Here is a tiny trained network, its code and every weight. The questions are about switching its units off for an input and a class, where a switched-off unit gives its printed mean instead of its output.

import numpy as np


def w(rows, s, z=0):
    codes = np.array(rows[::2]) - 128.0
    scale = np.full(codes.shape[1], s)
    scale[-1] = z or s
    return codes * scale


def f(y):
    return np.maximum(y, 0)


def log_softmax(a):
    a = a - a.max(-1, keepdims=True)
    return a - np.log(np.exp(a).sum(-1, keepdims=True))


def net(x, mask):
    res = np.array(x, float).reshape(1, 3) / 4 @ E
    y = f(res @ A[0][:, :-1].T + A[0][:, -1])
    res = res + np.where(mask, y, B[0][:, -1]) @ B[0][:, :-1]
    return log_softmax(res[-1] @ U[:, :-1].T + U[:, -1])


A, B = {}, {}
E = w([
[88,80,66,96,149,119,122,2,212,180],'x0',
[82,172,42,24,138,112,48,177,116,78],'x1',
[197,203,66,233,180,179,91,160,147,198],'x2',
],0.0098)
A[0] = w([
[89,63,200,58,90,61,165,106,91,69,105],'N1',
[137,129,169,157,142,199,182,113,152,140,103],'N2',
[65,101,106,135,153,118,145,81,223,190,97],'N3',
[130,123,61,93,171,130,85,157,142,83,71],'N4',
[142,133,190,171,127,130,206,80,130,176,99],'N5',
[141,108,190,174,103,142,219,110,101,161,144],'N6',
[128,130,144,143,134,125,147,206,88,113,124],'N7',
[92,80,158,97,72,47,205,107,97,90,132],'N8',
[139,114,207,189,105,115,202,121,129,211,88],'N9',
[91,174,54,81,115,101,57,138,171,129,77],'N10',
[115,156,83,61,122,111,24,154,58,102,103],'N11',
[188,156,193,127,95,149,111,176,68,58,89],'N12',
[75,173,79,94,134,108,81,168,95,98,127],'N13',
[140,125,182,158,140,136,177,113,137,152,247],'N14',
[107,107,72,106,156,90,136,42,255,173,155],'N15',
[138,74,201,135,103,174,178,91,97,157,79],'N16',
[127,95,85,90,168,122,122,41,182,161,84],'N17',
[79,169,96,62,140,110,59,169,103,128,68],'N18',
[141,180,183,161,85,148,140,195,59,79,119],'N19',
[142,219,90,171,172,169,89,157,157,172,84],'N20',
[59,72,212,63,38,63,152,94,103,66,104],'N21',
[175,193,60,240,238,188,99,141,128,205,102],'N22',
[125,172,97,48,122,142,92,146,125,108,73],'N23',
[140,155,181,150,149,96,110,188,76,98,115],'N24',
[83,143,91,104,175,85,81,167,127,123,234],'N25',
[185,158,187,113,85,145,165,193,54,118,124],'N26',
[158,83,188,184,96,83,147,97,141,155,80],'N27',
],0.0087,0.013)
B[0] = w([
[190,194,146,176,182,101,107,65,77,160,217],'N1',
[168,120,81,139,132,111,144,132,146,79,165],'N2',
[172,78,128,91,70,183,186,103,134,168,193],'N3',
[147,80,91,150,154,110,161,71,133,90,159],'N4',
[150,81,102,119,152,106,108,117,148,76,186],'N5',
[121,88,80,106,158,100,125,208,172,88,209],'N6',
[110,112,135,81,60,156,172,113,122,175,176],'N7',
[168,178,154,164,148,102,103,124,106,139,209],'N8',
[159,71,69,137,161,78,135,114,150,85,193],'N9',
[187,75,84,138,142,132,158,107,136,101,180],'N10',
[156,94,97,132,135,90,134,129,176,87,196],'N11',
[175,93,140,111,86,191,182,78,125,167,187],'N12',
[132,107,105,107,168,96,149,141,161,97,192],'N13',
[29,164,140,88,159,79,103,254,220,110,247],'N14',
[117,137,149,81,47,155,167,151,136,191,250],'N15',
[185,116,101,157,155,120,152,85,155,68,169],'N16',
[157,104,126,72,47,185,183,82,100,184,191],'N17',
[156,65,38,151,153,116,133,117,130,101,173],'N18',
[124,99,122,92,77,160,186,114,130,185,206],'N19',
[185,162,152,181,159,117,144,53,88,144,188],'N20',
[177,190,153,194,162,119,138,81,82,156,229],'N21',
[186,183,155,194,182,143,103,57,74,140,244],'N22',
[175,88,75,149,139,119,109,98,140,94,162],'N23',
[135,83,143,87,75,153,176,123,112,194,181],'N24',
[72,131,144,104,187,107,123,233,203,124,238],'N25',
[139,101,135,78,68,164,146,105,139,178,203],'N26',
[147,63,80,129,142,111,138,94,140,91,168],'N27',
],0.0093,0.014)
U = w([
[140,80,145,61,14,171,166,123,131,213,116],'0',
[147,39,95,126,167,95,132,140,169,8,97],'1',
[166,235,165,202,176,121,115,93,62,156,116],'2',
[57,194,184,63,153,98,99,252,200,142,251],'3',
[99,107,147,125,115,159,102,125,96,114,114],'4',
[109,118,149,123,81,139,77,124,109,118,107],'5',
[83,124,167,125,124,143,101,136,114,102,106],'6',
],0.013,0.011)

Each question gives the input, the list of numbers given to net, and the class t.
The units are the neurons (one row each of A and B). Each row of codes is followed by its name. A weight is (code - 128) times the scale printed after its matrix; where a second scale follows, it is the last column's (A, B and U).
mask holds one flag per neuron, in row order. A switched-off neuron (its flag False) gives its mean, the last column of its row in B, instead of its output. The means were averaged over made-up inputs and are rounded, as every weight is.
A unit's drop is (log p(t) with every unit on - log p(t) with that unit switched off) / (log p(t) with every unit on - log p(t) with every unit switched off).
unit that matters most: the unit with the biggest drop
top k neurons: the k neurons with the biggest drops, biggest first
drop when u is switched off: that unit's drop, to one decimal
input [0,0,3], class 3: top 3 neurons -> (N21, N1, N8)
input [-6,6,6], class 0: top 3 neurons -> (N19, N24, N7)
input [-6,-7,3], class 1: unit that matters most -> N9
input [2,-5,-7], class 2: top 2 neurons -> (N21, N1)
input [-3,-7,-8], class 2: top 2 neurons -> (N21, N1)
input [6,1,7], class 2: top 2 neurons -> (N22, N20)
input [7,-8,7], class 1: top 2 neurons -> (N9, N5)
input [2,-1,4], class 2: top 4 neurons -> (N22, N6, N20, N25)
input [-3,0,2], class 3: top 3 neurons -> (N17, N3, N15)
input [-5,-6,5], class 1: top 3 neurons -> (N15, N9, N6)
input [5,0,6], class 2: top 2 neurons -> (N22, N20)
input [-6,3,-8], class 2: top 2 neurons -> (N1, N21)
input [-1,-1,4], class 2: top 3 neurons -> (N22, N20, N15)
input [2,-3,-3], class 3: unit that matters most -> N22
input [-7,-1,7], class 0: top 3 neurons -> (N19, N26, N24)
input [0,-2,4], class 2: top 4 neurons -> (N22, N25, N20, N15)
input [-6,-5,6], class 0: top 2 neurons -> (N19, N26)
input [3,-3,2], class 3: drop when N14 is switched off -> 0.2
input [7,-2,8], class 2: drop when N12 is switched off -> 0.2
input [3,2,-2], class 3: drop when N26 is switched off -> 0.1
input [-8,5,8], class 0: drop when N7 is switched off -> 0.5
input [3,-4,1], class 1: unit that matters most -> N25
